M =
[[129, 130, 129, 125, 123, 120, 125, 122, 124, 145, 129, 132, 127],
 [135, 130, 143, 131, 126, 135, 126, 115, 112, 124, 132, 111, 130],
 [133, 130, 140, 133, 125, 133, 124, 116, 114, 125, 132, 114, 128],
 [134, 131, 136, 125, 124, 127, 127, 118, 119, 137, 131, 122, 129],
 [131, 129, 137, 132, 125, 129, 124, 118, 117, 130, 131, 119, 127],
 [138, 133, 135, 117, 125, 123, 132, 118, 121, 145, 129, 126, 132],
 [131, 130, 134, 129, 124, 125, 125, 119, 120, 137, 130, 125, 127],
 [128, 129, 135, 134, 124, 128, 122, 119, 118, 130, 131, 121, 126],
 [132, 131, 130, 120, 123, 119, 128, 121, 125, 149, 128, 133, 129],
 [132, 130, 138, 131, 125, 131, 124, 117, 116, 129, 132, 117, 128],
 [136, 131, 142, 130, 126, 134, 127, 115, 113, 126, 132, 113, 130],
 [119, 126, 127, 138, 121, 121, 116, 125, 122, 136, 130, 132, 121],
 [136, 131, 141, 128, 126, 132, 127, 116, 114, 129, 132, 114, 131],
 [126, 129, 130, 129, 122, 122, 122, 122, 123, 141, 130, 131, 126]]
M[0][0] => 129
M[:, -2] => [132, 111, 114, 122, 119, 126, 125, 121, 133, 117, 113, 132, 114, 131]
M[-7][10] => 131
M[-11][-5] => 119
M[11][-11] => 127
M[-1][0] => 126
M[0] => [129, 130, 129, 125, 123, 120, 125, 122, 124, 145, 129, 132, 127]
M[2][11] => 114
M[:, -6] => [122, 115, 116, 118, 118, 118, 119, 119, 121, 117, 115, 125, 116, 122]
M[-6][3] => 120
M[:, 8] => [124, 112, 114, 119, 117, 121, 120, 118, 125, 116, 113, 122, 114, 123]
M[-5] => [132, 130, 138, 131, 125, 131, 124, 117, 116, 129, 132, 117, 128]
M[0][11] => 132
M[13][-7] => 122
M[:, 2] => [129, 143, 140, 136, 137, 135, 134, 135, 130, 138, 142, 127, 141, 130]
M[-7][7] => 119
M[-12][-5] => 114
M[-5][-10] => 131
M[-11][-6] => 118
M[5][-9] => 125
M[6][6] => 125
M[6][-2] => 125
M[12] => [136, 131, 141, 128, 126, 132, 127, 116, 114, 129, 132, 114, 131]
M[6][9] => 137
M[-8][-11] => 134
M[5][-5] => 121
M[6] => [131, 130, 134, 129, 124, 125, 125, 119, 120, 137, 130, 125, 127]
M[-12][10] => 132
M[-10] => [131, 129, 137, 132, 125, 129, 124, 118, 117, 130, 131, 119, 127]
M[-8][8] => 120
M[1][10] => 132
M[-3][-12] => 126

data =
[[133 110 110 133 127 133 121 132 135 129 150 151 144 129 146]
 [129 120 134 121 131 123 119 135 135 125 130 137 131 126 115]]
data[0][0] = 133
data[0][13] = 129
data[0] = [133, 110, 110, 133, 127, 133, 121, 132, 135, 129, 150, 151, 144, 129, 146]
data[:, 0] = [133, 129]
data[:, 4] = [127, 131]
data[1][1] = 120
data[:, 1] = [110, 120]
data[0][12] = 144
data[0][5] = 133

arr =
[[125 132 126 117 118 122 128 122 123 139 136]
 [117 118 128 124 134 110 132 101 104 128 150]
 [117 126 129 115 120 122 132 116 117 138 143]
 [116 122 135 116 121 115 132 107 111 138 148]]
Rows and columns are counted from 0.
(0, 0)	125
(0, 7)	122
(2, 3)	115
(0, 1)	132
(0, 2)	126
(3, 10)	148
(2, 7)	116
(2, 4)	120
(3, 3)	116
(1, 7)	101
(2, 1)	126
(1, 6)	132
(3, 6)	132
(3, 4)	121
(0, 8)	123
(1, 2)	128
(0, 9)	139

m = 137	121	154	152	146	129	129	129	151	134	123	125	109
m[0] = 137
m[5] = 129
m[3] = 152
m[10] = 123

X = array([104, 131, 117, 145, 119, 141, 109, 147, 135, 106])
X[0] => 104
X[3] => 145
X[5] => 141
X[4] => 119
X[1] => 131

W =
[[137 143 137 149 145 142 139 140 141 157 137 142 145 143]
 [140 146 149 141 141 143 140 142 143 140 151 142 139 137]
 [145 146 144 143 149 139 144 143 149 138 147 141 144 142]
 [144 149 143 144 146 143 147 139 145 135 146 145 140 136]
 [144 149 138 143 141 136 149 142 151 137 151 146 138 150]
 [138 141 141 147 141 144 143 141 139 151 142 148 142 144]
 [144 142 151 139 142 147 144 144 145 136 145 143 142 139]
 [154 137 147 144 142 143 147 145 139 146 143 139 150 151]
 [151 144 151 141 142 145 148 145 146 139 146 141 140 140]
 [144 142 138 144 142 140 140 145 143 152 141 141 149 150]
 [142 141 145 142 147 145 146 143 142 142 144 143 143 140]
 [136 144 145 147 150 144 133 135 141 147 138 138 138 135]
 [147 140 155 143 137 140 150 143 139 144 147 146 139 144]]
Indices start at 0.
(0, 0)	137
(12, 11)	146
(1, 4)	141
(5, 8)	139
(5, 1)	141
(1, 5)	143
(1, 3)	141
(12, 2)	155
(10, 7)	143
(1, 11)	142
(6, 3)	139
(7, 6)	147
(6, 2)	151
(3, 8)	145
(0, 11)	142
(7, 5)	143
(8, 4)	142
(5, 11)	148
(9, 2)	138
(12, 8)	139
(5, 10)	142
(3, 13)	136
(12, 12)	139
(6, 5)	147
(3, 2)	143
(0, 9)	157
(8, 13)	140
(8, 10)	146
(12, 3)	143
(9, 3)	144
(2, 3)	143
(10, 2)	145
(3, 5)	143
(5, 13)	144
(10, 11)	143
(9, 4)	142
(11, 7)	135
(8, 9)	139

a = [145 102 156 142 107]
a[0]	145
a[2]	156
a[1]	102

grid = [150 112 148 114 138 113 117]
grid[0] => 150
grid[-2] => 113
grid[-6] => 112
grid[-3] => 138
